Below is a small trained network, with its code and all its weights. Each question gives an input and a class and asks what happens when units are switched off, that is, made to give their printed mean instead of their output.

import numpy as np


def w(rows, s, z=0):
    codes = np.array(rows[::2]) - 128.0
    scale = np.full(codes.shape[1], s)
    scale[-1] = z or s
    return codes * scale


def f(y):
    return np.maximum(y, 0)


def log_softmax(a):
    a = a - a.max(-1, keepdims=True)
    return a - np.log(np.exp(a).sum(-1, keepdims=True))


def net(x, mask):
    res = np.array(x, float).reshape(1, 4) / 4 @ E
    y = f(res @ A[0][:, :-1].T + A[0][:, -1])
    res = res + np.where(mask, y, B[0][:, -1]) @ B[0][:, :-1]
    return log_softmax(res[-1] @ U[:, :-1].T + U[:, -1])


A, B = {}, {}
E = w([
[176,26,193,47,186,157,27,168,83,178,74],'x0',
[143,73,55,169,171,4,99,205,210,158,227],'x1',
[178,220,35,121,194,198,75,169,157,68,84],'x2',
[43,81,72,47,192,167,242,254,87,84,152],'x3',
],0.0075)
A[0] = w([
[174,145,78,149,186,175,127,147,158,93,101,64],'n1',
[140,142,67,159,212,197,65,124,134,106,120,76],'n2',
[109,119,98,92,157,63,120,176,220,143,174,122],'n3',
[88,98,140,108,167,165,52,112,74,166,92,157],'n4',
[202,154,119,162,85,83,81,82,119,170,112,66],'n5',
[50,108,197,163,105,132,127,104,124,137,185,124],'n6',
[186,71,97,186,166,106,124,143,158,153,136,61],'n7',
[202,127,107,134,150,68,112,192,188,149,199,139],'n8',
[201,133,153,150,108,106,56,14,146,83,146,91],'n9',
[198,158,177,178,82,107,77,44,177,155,137,100],'n10',
[112,123,120,132,117,164,155,115,83,162,65,84],'n11',
[254,134,83,116,105,83,122,96,149,131,97,72],'n12',
[159,211,49,129,166,164,77,124,124,101,138,115],'n13',
[69,65,72,59,187,144,220,139,71,144,136,96],'n14',
[199,82,149,91,142,141,94,138,141,190,84,51],'n15',
[244,79,178,72,185,127,72,119,110,181,166,105],'n16',
[71,63,184,141,112,82,162,72,85,163,154,167],'n17',
[56,213,57,148,50,101,168,35,156,70,205,106],'n18',
[64,132,129,109,156,107,215,178,111,79,125,128],'n19',
[110,46,126,173,84,87,108,108,89,117,199,174],'n20',
[143,205,155,135,111,133,210,105,107,106,135,109],'n21',
[156,193,68,125,201,162,102,144,173,89,66,81],'n22',
[139,100,81,152,110,143,93,180,144,115,192,76],'n23',
[100,219,91,187,89,105,194,116,151,95,169,121],'n24',
[118,55,161,93,152,139,72,132,104,152,121,129],'n25',
[124,168,215,84,106,209,160,85,68,43,74,64],'n26',
[99,68,166,99,46,87,168,112,87,166,160,88],'n27',
[171,104,183,107,120,154,70,200,98,133,142,3],'n28',
[131,161,119,117,103,161,129,108,78,135,101,149],'n29',
[133,147,150,133,87,168,131,134,109,78,48,79],'n30',
[157,134,106,161,190,93,96,169,220,142,150,217],'n31',
[124,97,133,106,170,136,37,99,62,104,147,213],'n32',
[74,86,214,157,110,125,171,122,95,182,184,82],'n33',
[79,112,148,50,140,147,192,181,148,80,137,39],'n34',
[178,126,70,177,161,202,101,151,154,80,111,99],'n35',
[102,166,145,154,82,228,104,117,57,112,97,128],'n36',
[134,159,72,83,97,109,75,132,112,70,124,239],'n37',
[140,143,145,163,153,135,82,49,174,164,107,74],'n38',
[165,189,182,78,96,161,179,100,88,93,81,47],'n39',
[195,138,165,203,59,92,94,77,123,166,105,88],'n40',
[166,71,178,53,164,162,118,211,135,157,103,148],'n41',
[143,114,113,179,137,65,118,167,163,149,176,113],'n42',
[99,89,80,94,198,135,173,208,64,67,122,103],'n43',
[97,171,219,91,123,189,175,39,79,105,104,115],'n44',
[78,101,99,167,123,126,174,155,102,111,93,123],'n45',
[106,107,175,189,96,127,173,122,91,189,146,17],'n46',
[82,153,110,166,93,128,211,95,244,121,126,105],'n47',
],0.0079,0.0049)
B[0] = w([
[142,165,229,57,186,90,138,99,182,129,197,183],'n1',
[133,176,161,73,203,90,63,108,130,113,202,193],'n2',
[25,88,151,148,61,60,172,156,82,200,92,223],'n3',
[123,93,93,133,62,189,86,184,149,100,134,217],'n4',
[204,153,53,88,132,96,165,51,228,181,49,201],'n5',
[150,192,201,126,189,137,65,140,98,87,159,188],'n6',
[86,46,111,159,82,42,160,148,98,205,90,178],'n7',
[77,79,186,188,49,56,171,223,81,195,114,233],'n8',
[187,178,75,74,111,119,172,99,143,161,31,222],'n9',
[185,196,69,85,122,152,208,68,219,161,65,241],'n10',
[102,114,187,102,83,53,187,159,153,173,168,167],'n11',
[145,170,127,82,164,72,169,89,169,148,109,176],'n12',
[96,190,204,94,214,89,56,112,113,89,196,207],'n13',
[180,225,47,109,155,133,197,18,170,178,22,248],'n14',
[145,76,67,99,83,139,87,117,206,76,184,195],'n15',
[150,80,83,130,36,155,83,120,188,65,157,236],'n16',
[110,254,199,140,197,126,87,142,138,142,182,230],'n17',
[210,36,80,106,21,208,50,150,203,36,163,250],'n18',
[167,180,58,109,102,179,177,32,193,147,47,226],'n19',
[99,197,235,194,171,108,80,145,125,115,144,216],'n20',
[124,59,149,134,43,150,97,199,130,90,174,185],'n21',
[147,192,212,92,232,94,103,145,170,95,185,212],'n22',
[59,123,123,96,109,64,153,179,148,145,113,172],'n23',
[153,52,87,107,25,186,84,180,185,13,201,234],'n24',
[164,108,111,77,57,224,85,152,158,47,196,215],'n25',
[98,67,168,124,71,43,184,201,90,220,139,234],'n26',
[153,228,201,74,253,103,61,88,148,96,217,207],'n27',
[195,66,57,47,78,113,109,109,144,90,190,172],'n28',
[53,99,185,195,123,98,159,150,97,157,125,181],'n29',
[76,86,157,140,99,52,138,169,120,156,132,180],'n30',
[30,110,204,218,100,100,150,211,75,179,88,242],'n31',
[139,137,117,154,28,190,99,180,161,73,150,217],'n32',
[110,227,198,42,221,98,83,120,152,97,193,202],'n33',
[145,162,64,63,162,131,198,76,166,164,73,203],'n34',
[158,202,223,124,200,75,114,94,115,105,210,193],'n35',
[66,84,153,179,76,65,151,207,72,196,134,212],'n36',
[101,186,247,175,157,185,71,90,113,167,112,201],'n37',
[169,134,85,104,132,85,212,80,218,134,63,188],'n38',
[48,34,143,147,120,23,162,170,93,192,132,192],'n39',
[199,194,82,101,135,112,189,91,193,152,71,225],'n40',
[174,105,79,140,30,207,94,138,184,96,160,243],'n41',
[58,80,148,156,85,90,191,203,104,155,95,210],'n42',
[172,188,93,75,132,136,182,93,208,135,37,255],'n43',
[45,80,155,167,117,54,139,218,131,172,121,229],'n44',
[221,163,85,145,143,166,143,35,139,127,95,177],'n45',
[134,122,142,58,177,90,137,167,143,86,184,164],'n46',
[167,53,107,100,87,177,44,151,166,50,194,209],'n47',
],0.0047,0.0092)
U = w([
[159,185,45,58,151,131,242,71,203,166,12,114],'0',
[60,53,162,115,104,51,198,190,133,193,115,105],'1',
[154,57,67,77,66,207,78,141,191,62,189,107],'2',
[122,221,221,68,254,101,90,112,166,119,201,110],'3',
[86,187,156,169,100,196,119,143,144,143,85,246],'4',
[122,93,75,146,163,164,126,103,78,137,115,112],'5',
[139,91,91,137,201,152,152,67,47,126,98,112],'6',
[109,102,69,142,188,195,98,96,81,145,105,115],'7',
],0.0081,0.014)

Each question gives the input, the list of numbers given to net, and the class t.
The units are the neurons (one row each of A and B). Each row of codes is followed by its name. A weight is (code - 128) times the scale printed after its matrix; where a second scale follows, it is the last column's (A, B and U).
mask holds one flag per neuron, in row order. A switched-off neuron (its flag False) gives its mean, the last column of its row in B, instead of its output. The means were averaged over made-up inputs and are rounded, as every weight is.
A unit's drop is (log p(t) with every unit on - log p(t) with that unit switched off) / (log p(t) with every unit on - log p(t) with every unit switched off).
The circuit of an input: a set's keep is (log p(t) with only the set's units on - log p(t) with every unit switched off) / (log p(t) with every unit on - log p(t) with every unit switched off). Starting from the 12 units with the biggest drops (on a tie, the unit counted first), units are removed one at a time, each time the one whose removal leaves the highest keep (on an exact tie, the one counted first), for as long as the keep stays at least 0.8.
units of the circuit, in order: the units of the circuit, biggest drop first
unit that matters most: the unit with the biggest drop
top k neurons: the k neurons with the biggest drops, biggest first
drop of u: that unit's drop, to one decimal
input [-7,7,-1,-4], class 1: units of the circuit, in order : n8
input [-8,7,0,-1], class 2: top 3 neurons : n18, n24, n47
input [1,0,-4,-4], class 0: top 2 neurons : n10, n40
input [-7,5,-5,6], class 2: top 3 neurons : n18, n24, n47
input [-7,6,-3,0], class 2: top 4 neurons : n18, n24, n47, n26
input [-5,3,-5,-2], class 2: top 3 neurons : n18, n24, n47
input [-4,5,3,-6], class 0: top 2 neurons : n10, n5
input [-4,-8,8,2], class 1: top 3 neurons : n26, n36, n39
input [5,-6,-3,4], class 1: top 2 neurons : n26, n44
input [8,2,-8,7], class 2: top 3 neurons : n41, n25, n16
input [2,-5,-4,-5], class 0: top 2 neurons : n10, n40
input [-6,-3,-5,-4], class 2: top 2 neurons : n18, n24
input [7,-7,7,1], class 1: top 2 neurons : n26, n36
input [5,-2,0,-4], class 2: unit that matters most : n14
input [6,6,6,-1], class 1: top 2 neurons : n31, n8
input [4,-4,-3,-4], class 0: top 3 neurons : n10, n40, n9
input [5,5,-3,-5], class 0: drop of n10 : 0.7
input [8,-6,8,-1], class 2: top 2 neurons : n41, n4
input [-5,0,0,-6], class 0: drop of n5 : 0.1
input [7,8,5,-1], class 1: drop of n31 : 0.3
input [-5,-7,-1,-3], class 1: drop of n36 : 0.0
